Below is a small trained network, with its code and all its weights. Each question gives an input and a target symbol and asks what happens when units are switched off, that is, made to give their printed mean instead of their output.

import numpy as np


def w(rows, s, z=0):
    codes = np.array(rows[::2]) - 128.0
    scale = np.full(codes.shape[1], s)
    scale[-1] = z or s
    return codes * scale


def f(y):
    return np.maximum(y, 0)


def softmax(a):
    e = np.exp(a - a.max(-1, keepdims=True))
    return e / e.sum(-1, keepdims=True)


def log_softmax(a):
    a = a - a.max(-1, keepdims=True)
    return a - np.log(np.exp(a).sum(-1, keepdims=True))


def net(x, mask):
    ids = ['ΠΦαβγζθξτω'.index(c) for c in x.split()]
    T = len(ids)
    res = E[ids] + P[:T]
    u = 0
    for l in range(3):
        q, k, v = (res @ M[l].T for M in (Q, K, V))
        z = softmax(np.where(np.tri(T) > 0, q @ k.T / 3**0.5, -1e9)) @ v
        res = res + np.where(mask[u], z, O[l][:, -1]) @ O[l][:, :-1]
        u += 1
        y = f(res @ A[l][:, :-1].T + A[l][:, -1])
        res = res + np.where(mask[u : u + 4], y, B[l][:, -1]) @ B[l][:, :-1]
        u += 4
    return log_softmax(res[-1] @ U[:, :-1].T + U[:, -1])


Q, K, V, O, A, B = {}, {}, {}, {}, {}, {}
E = w([
[218,185,76,104,130,162,105,161,248,137,148,120],'Π',
[80,94,118,251,175,104,171,202,209,115,162,164],'Φ',
[89,116,117,190,221,127,61,174,29,130,113,134],'α',
[96,188,125,89,143,116,186,87,100,115,43,147],'β',
[79,145,110,144,241,195,150,215,125,190,78,183],'γ',
[185,115,180,101,72,136,42,74,119,98,140,71],'ζ',
[153,81,85,126,104,92,139,16,115,217,179,142],'θ',
[191,175,109,163,29,109,116,186,113,96,227,150],'ξ',
[156,162,202,160,119,102,112,64,170,5,125,183],'τ',
[109,62,152,252,161,224,169,137,89,164,186,138],'ω',
],0.016)
P = w([
[145,150,95,159,80,99,152,55,99,188,11,245],'0',
[172,198,184,169,110,161,192,41,93,206,109,86],'1',
[110,41,52,114,83,114,141,124,107,60,110,76],'2',
[90,146,111,115,104,142,106,83,143,181,94,181],'3',
[165,187,167,90,167,134,175,140,99,146,183,66],'4',
[66,30,42,67,117,138,114,164,137,42,203,45],'5',
[58,155,101,64,138,152,83,121,170,161,167,136],'6',
[166,173,170,22,241,65,165,232,112,88,249,28],'7',
],0.013)
Q[0] = w([
[93,76,69,163,147,141,144,149,117,183,197,123],'L0H0',
[95,121,150,104,133,103,57,76,6,167,165,110],'L0H0',
[144,134,111,116,47,118,109,108,172,100,239,125],'L0H0',
],0.012)
K[0] = w([
[132,52,99,188,157,135,153,178,117,213,174,138],'L0H0',
[109,89,158,86,123,96,60,86,3,165,143,121],'L0H0',
[201,125,129,149,73,105,81,106,166,107,198,148],'L0H0',
],0.015)
V[0] = w([
[204,103,141,112,157,85,146,107,132,99,129,169],'L0H0',
[254,156,190,118,194,51,217,184,78,137,69,66],'L0H0',
[178,90,69,220,60,151,152,69,111,152,9,151],'L0H0',
],0.0056)
O[0] = w([
[51,110,128,119,167,170,150,108,130,179,115,92,122],'L0H0',
[128,107,101,168,110,254,57,71,121,193,213,149,30],'L0H0',
[118,113,115,60,192,116,96,226,145,68,233,95,255],'L0H0',
],0.0057,0.00066)
A[0] = w([
[156,120,129,138,113,83,155,90,158,166,30,204,36],'L0N0',
[115,181,167,77,194,112,154,167,172,121,144,162,37],'L0N1',
[106,48,175,169,107,111,108,132,119,76,114,77,1],'L0N2',
[186,121,125,78,91,88,130,100,59,143,11,157,3],'L0N3',
],0.011,0.0049)
B[0] = w([
[143,84,209,71,202,133,91,217,80,85,86,167,192],'L0N0',
[124,116,146,122,101,133,126,178,95,152,183,19,253],'L0N1',
[184,233,112,107,132,112,47,83,131,175,180,120,201],'L0N2',
[105,208,122,91,152,107,125,40,144,112,247,134,156],'L0N3',
],0.011,0.0041)
Q[1] = w([
[235,125,246,162,177,83,184,155,82,103,79,91],'L1H0',
[80,90,254,107,96,142,67,113,176,146,75,153],'L1H0',
[59,174,163,210,164,78,93,208,157,102,155,195],'L1H0',
],0.009)
K[1] = w([
[148,112,249,144,104,163,193,167,121,138,123,138],'L1H0',
[214,210,211,222,199,82,92,106,42,96,96,75],'L1H0',
[34,255,165,212,103,69,128,144,156,172,16,122],'L1H0',
],0.0091)
V[1] = w([
[196,195,113,196,163,54,104,112,10,133,53,88],'L1H0',
[224,177,191,93,81,113,255,150,103,191,141,139],'L1H0',
[184,77,157,151,134,134,166,134,64,180,99,32],'L1H0',
],0.004)
O[1] = w([
[60,138,59,254,171,58,93,128,81,162,139,106,83],'L1H0',
[66,115,66,153,105,208,137,158,31,172,214,167,91],'L1H0',
[147,114,28,132,173,134,189,147,136,135,179,217,2],'L1H0',
],0.0062,0.00048)
A[1] = w([
[126,66,103,104,68,53,165,71,104,1,96,169,139],'L1N0',
[182,181,95,89,80,86,123,60,165,129,159,131,2],'L1N1',
[148,69,95,152,25,64,181,236,113,105,28,161,49],'L1N2',
[44,103,130,132,149,62,251,126,130,68,116,198,152],'L1N3',
],0.0079,0.005)
B[1] = w([
[117,90,212,49,113,51,92,133,134,228,185,199,232],'L1N0',
[59,87,115,199,176,200,73,129,124,108,115,139,253],'L1N1',
[56,159,117,94,94,152,199,81,198,1,177,203,202],'L1N2',
[166,158,152,181,204,154,179,31,147,153,105,149,245],'L1N3',
],0.01,0.0036)
Q[2] = w([
[122,46,255,159,85,53,78,189,112,60,169,223],'L2H0',
[95,137,72,193,83,83,150,89,112,87,236,159],'L2H0',
[172,116,199,94,243,36,37,117,199,124,226,206],'L2H0',
],0.0073)
K[2] = w([
[2,76,136,140,107,94,131,225,140,108,132,148],'L2H0',
[156,93,43,147,124,100,97,92,94,39,144,213],'L2H0',
[32,131,111,38,179,43,86,107,229,115,63,69],'L2H0',
],0.0082)
V[2] = w([
[49,134,110,167,140,47,155,170,253,217,190,92],'L2H0',
[158,238,190,230,69,107,175,120,173,233,198,53],'L2H0',
[131,78,131,169,147,131,132,165,77,141,136,154],'L2H0',
],0.0041)
O[2] = w([
[134,97,69,96,154,125,174,113,62,99,133,119,253],'L2H0',
[169,70,154,144,156,72,77,58,50,2,129,207,138],'L2H0',
[78,173,203,55,110,92,140,45,198,128,49,93,108],'L2H0',
],0.0084,0.0023)
A[2] = w([
[125,130,46,82,108,139,22,146,89,115,52,71,2],'L2N0',
[181,77,40,157,66,139,114,82,212,44,168,74,121],'L2N1',
[126,2,61,142,77,106,139,95,142,167,178,72,26],'L2N2',
[110,85,119,60,148,85,133,224,145,53,162,37,118],'L2N3',
],0.0078,0.0096)
B[2] = w([
[231,83,137,110,142,161,184,167,93,128,137,235,146],'L2N0',
[54,141,162,138,130,112,197,140,96,184,87,83,199],'L2N1',
[155,157,245,190,97,148,131,178,142,48,75,108,149],'L2N2',
[154,118,128,134,89,137,86,91,143,136,79,164,253],'L2N3',
],0.011,0.0069)
U = w([
[91,121,145,120,109,151,129,143,131,151,102,114,92],'Π',
[115,155,128,160,131,71,116,135,125,128,98,112,140],'Φ',
[195,121,120,119,125,118,115,161,145,104,149,104,253],'α',
[129,89,126,98,128,105,137,106,133,163,149,118,112],'β',
[115,97,134,114,150,146,125,142,142,60,128,119,138],'γ',
[137,139,170,191,102,174,131,71,108,174,100,174,100],'ζ',
[145,113,200,136,129,102,118,157,135,117,128,116,68],'θ',
[94,124,138,129,89,115,132,154,108,126,153,145,112],'ξ',
[97,110,138,132,138,133,74,128,163,119,171,109,51],'τ',
[137,147,147,88,161,119,149,191,110,83,204,7,223],'ω',
],0.011,0.0048)

Each question gives the input, a string of symbols that net reads in full, and the target symbol t.
The units are the heads (3 rows each of Q, K, V and O) and the neurons (one row each of A and B). Each row of codes is followed by its name. A weight is (code - 128) times the scale printed after its matrix; where a second scale follows, it is the last column's (O, A, B and U).
mask holds one flag per unit, layer by layer, with each layer's heads first. A switched-off unit (its flag False) gives its mean, the last column of its rows in O or B, instead of its output. The means were averaged over made-up inputs and are rounded, as every weight is.
A unit's drop is (log p(t) with every unit on - log p(t) with that unit switched off) / (log p(t) with every unit on - log p(t) with every unit switched off).
The circuit of an input: a set's keep is (log p(t) with only the set's units on - log p(t) with every unit switched off) / (log p(t) with every unit on - log p(t) with every unit switched off). Starting from the 12 units with the biggest drops (on a tie, the unit counted first), units are removed one at a time, each time the one whose removal leaves the highest keep (on an exact tie, the one counted first), for as long as the keep stays at least 0.8.
units of the circuit, in order: the units of the circuit, biggest drop first
top k neurons: the k neurons with the biggest drops, biggest first
k most important neurons of layer l: the k neurons of layer l with the biggest drops, biggest first
input γ θ ω ζ θ, target ω: units of the circuit, in order -> L2N3
input β γ ζ, target ζ: top 2 neurons -> L0N2, L2N0
input α τ γ Φ ζ Π, target Π: units of the circuit, in order -> L2N1, L2N3
input α Φ Φ ξ Φ ξ, target ξ: units of the circuit, in order -> L0H0, L1N2, L1N0
input θ γ θ α θ α α, target Φ: units of the circuit, in order -> L1H0, L0H0
input Π Π θ τ Φ, target ζ: top 3 neurons -> L0N1, L0N2, L1N3
input θ α θ β, target ω: 3 most important neurons of layer 0 -> L0N1, L0N3, L0N0
input Φ θ β γ Φ τ, target τ: units of the circuit, in order -> L0N2, L1N1
input γ β τ, target τ: top 4 neurons -> L0N2, L1N1, L1N0, L0N1
input ξ Φ ω γ τ θ θ θ, target α: top 4 neurons -> L2N3, L0N1, L2N1, L1N3
input ζ γ ξ, target ξ: top 3 neurons -> L1N2, L1N0, L2N1
input ξ γ ω, target ω: units of the circuit, in order -> L0H0, L0N2
input ξ Φ Φ τ, target θ: units of the circuit, in order -> L0N0, L1N0
input γ Π τ τ τ Φ Φ, target γ: top 4 neurons -> L1N2, L0N0, L1N3, L0N2
input β Φ α τ θ, target ζ: top 2 neurons -> L2N2, L0N1
input θ β θ Φ ω β τ, target θ: units of the circuit, in order -> L0H0, L0N0, L1N0
input β Φ Φ β β ω τ ζ, target ζ: units of the circuit, in order -> L0H0
input β Π Φ γ, target Π: top 3 neurons -> L0N0, L2N3, L0N1
input Φ Φ ζ θ τ Φ ω Φ, target θ: 2 most important neurons of layer 2 -> L2N3, L2N2
input τ τ Φ ζ θ θ, target θ: units of the circuit, in order -> L2N2
input Π θ θ α, target Φ: top 2 neurons -> L0N1, L0N2
input α α α ω τ τ β, target ω: top 3 neurons -> L0N1, L0N3, L1N3
input Φ Π θ ζ, target τ: units of the circuit, in order -> L0N3, L1N1, L0H0
input τ α β ζ Φ α τ τ, target α: top 2 neurons -> L2N3, L0N1
input α α ω θ Φ γ, target γ: 3 most important neurons of layer 1 -> L1N0, L1N2, L1N3
